Below is a small trained network, with its code and all its weights. Each question gives an input and a target symbol and asks what happens when units are switched off, that is, made to give their printed mean instead of their output.

import numpy as np


def w(rows, s, z=0):
    codes = np.array(rows[::2]) - 128.0
    scale = np.full(codes.shape[1], s)
    scale[-1] = z or s
    return codes * scale


def f(y):
    return y / 2 * (1 + np.tanh(0.7978845608 * (y + 0.044715 * y**3)))


def softmax(a):
    e = np.exp(a - a.max(-1, keepdims=True))
    return e / e.sum(-1, keepdims=True)


def log_softmax(a):
    a = a - a.max(-1, keepdims=True)
    return a - np.log(np.exp(a).sum(-1, keepdims=True))


def net(x, mask):
    ids = ['αδεηθλπσφψω'.index(c) for c in x.split()]
    T = len(ids)
    res = E[ids] + P[:T]
    q, k, v = (res @ M[0].T for M in (Q, K, V))
    z = softmax(np.where(np.tri(T) > 0, q @ k.T / 4**0.5, -1e9)) @ v
    res = res + np.where(mask[0], z, O[0][:, -1]) @ O[0][:, :-1]
    y = f(res @ A[0][:, :-1].T + A[0][:, -1])
    res = res + np.where(mask[1:9], y, B[0][:, -1]) @ B[0][:, :-1]
    return log_softmax(res[-1] @ U[:, :-1].T + U[:, -1])


Q, K, V, O, A, B = {}, {}, {}, {}, {}, {}
E = w([
[136,194,177,84,104,68],'α',
[92,139,113,168,107,245],'δ',
[146,175,110,120,154,142],'ε',
[150,75,60,78,71,180],'η',
[142,115,186,7,227,163],'θ',
[192,148,90,10,125,56],'λ',
[92,158,197,119,43,140],'π',
[96,219,176,125,135,153],'σ',
[145,205,182,150,120,50],'φ',
[126,109,122,158,80,164],'ψ',
[189,124,129,88,101,28],'ω',
],0.016)
P = w([
[106,110,103,156,153,135],'0',
[186,163,141,167,103,132],'1',
[129,197,85,131,82,134],'2',
[49,90,58,117,165,138],'3',
[134,39,164,184,183,109],'4',
[247,151,162,171,92,148],'5',
[103,164,79,94,122,146],'6',
[73,118,76,57,166,106],'7',
],0.012)
Q[0] = w([
[111,105,159,97,189,146],'h1',
[168,233,99,87,56,172],'h1',
[5,164,95,28,118,125],'h1',
[172,103,192,113,121,136],'h1',
],0.02)
K[0] = w([
[175,138,100,71,57,137],'h1',
[69,7,204,76,242,130],'h1',
[254,122,240,80,142,223],'h1',
[59,147,104,65,92,132],'h1',
],0.015)
V[0] = w([
[128,57,121,162,3,72],'h1',
[104,180,182,95,122,49],'h1',
[46,134,255,110,65,204],'h1',
[112,75,155,6,79,157],'h1',
],0.017)
O[0] = w([
[252,121,91,184,156,49,4],'h1',
[110,232,126,86,86,71,254],'h1',
[169,238,139,142,248,186,87],'h1',
[78,172,48,113,223,38,212],'h1',
],0.014,0.0036)
A[0] = w([
[243,105,195,127,151,145,76],'n1',
[44,176,121,85,131,171,80],'n2',
[185,209,20,152,117,154,185],'n3',
[145,109,125,170,48,84,37],'n4',
[183,174,68,233,13,132,2],'n5',
[2,125,133,163,161,86,96],'n6',
[141,97,140,46,234,110,153],'n7',
[149,147,149,55,170,208,73],'n8',
],0.0082,0.0025)
B[0] = w([
[91,193,5,89,115,155,178],'n1',
[214,50,95,188,117,42,251],'n2',
[83,114,176,225,74,126,198],'n3',
[102,137,118,114,212,254,195],'n4',
[184,156,144,3,206,21,175],'n5',
[145,214,143,122,99,202,209],'n6',
[40,124,192,108,58,171,186],'n7',
[123,103,195,115,214,114,201],'n8',
],0.0098,0.019)
U = w([
[135,132,142,201,57,42,204],'α',
[131,131,117,155,178,206,41],'δ',
[153,86,161,175,51,176,203],'ε',
[26,49,81,211,188,61,223],'η',
[45,95,161,148,168,99,15],'θ',
[3,126,73,118,131,104,130],'λ',
[70,152,126,204,153,130,84],'π',
[203,95,195,200,171,124,89],'σ',
[179,180,161,116,92,184,72],'φ',
[224,150,49,203,103,190,253],'ψ',
[124,92,109,120,187,80,9],'ω',
],0.0044,0.004)

Each question gives the input, a string of symbols that net reads in full, and the target symbol t.
The units are the heads (4 rows each of Q, K, V and O) and the neurons (one row each of A and B). Each row of codes is followed by its name. A weight is (code - 128) times the scale printed after its matrix; where a second scale follows, it is the last column's (O, A, B and U).
mask holds one flag per unit, heads first, then neurons. A switched-off unit (its flag False) gives its mean, the last column of its rows in O or B, instead of its output. The means were averaged over made-up inputs and are rounded, as every weight is.
A unit's drop is (log p(t) with every unit on - log p(t) with that unit switched off) / (log p(t) with every unit on - log p(t) with every unit switched off).
The circuit of an input: a set's keep is (log p(t) with only the set's units on - log p(t) with every unit switched off) / (log p(t) with every unit on - log p(t) with every unit switched off). Starting from all 9 units, units are removed one at a time, each time the one whose removal leaves the highest keep (on an exact tie, the one counted first), for as long as the keep stays at least 0.8.
circuit, biggest first: the units of the circuit, biggest drop first
top k neurons: the k neurons with the biggest drops, biggest first
drop of u: that unit's drop, to one decimal
input ε ψ α, target ε: circuit, biggest first	[h1]
input σ ε ω, target σ: top 3 neurons	[n8; n2; n1]
input φ λ ω α, target λ: circuit, biggest first	[h1; n2]
input α η ω π π ω π λ, target ω: circuit, biggest first	[h1; n5; n4]
input ψ φ λ ψ α ω α η, target ω: top 2 neurons	[n5; n4]
input α α α α α θ ψ θ, target θ: top 2 neurons	[n8; n7]
input η α α η, target α: circuit, biggest first	[h1; n4; n3]
input π α ψ, target π: circuit, biggest first	[h1; n3; n2]
input ω ψ δ α δ, target δ: circuit, biggest first	[h1; n2]
input φ δ ψ, target φ: circuit, biggest first	[h1; n5]
input φ π π ε λ, target π: circuit, biggest first	[h1; n3; n7]
input π ψ ψ ω λ ω π, target λ: top 2 neurons	[n4; n2]
input α ε α ε ε, target α: circuit, biggest first	[h1; n4]
input φ α σ σ ψ α, target σ: top 3 neurons	[n2; n8; n1]
input ω ψ λ η ψ α α ε, target α: top 2 neurons	[n4; n3]
input ω ψ δ π α ω ε ψ, target ω: top 2 neurons	[n5; n4]
input ψ α π ε δ π δ ω, target π: top neuron	[n3]
input σ ψ α, target σ: circuit, biggest first	[h1; n2; n8]
input δ ψ ε, target δ: top 3 neurons	[n1; n8; n2]
input φ α ε, target φ: top 3 neurons	[n5; n2; n4]
input δ ψ ψ α λ σ σ δ, target σ: circuit, biggest first	[h1; n8; n2]
input λ α φ, target λ: top neuron	[n4]
input η δ α α, target δ: drop of n7	0.0
input α η α α, target η: drop of n6	0.1
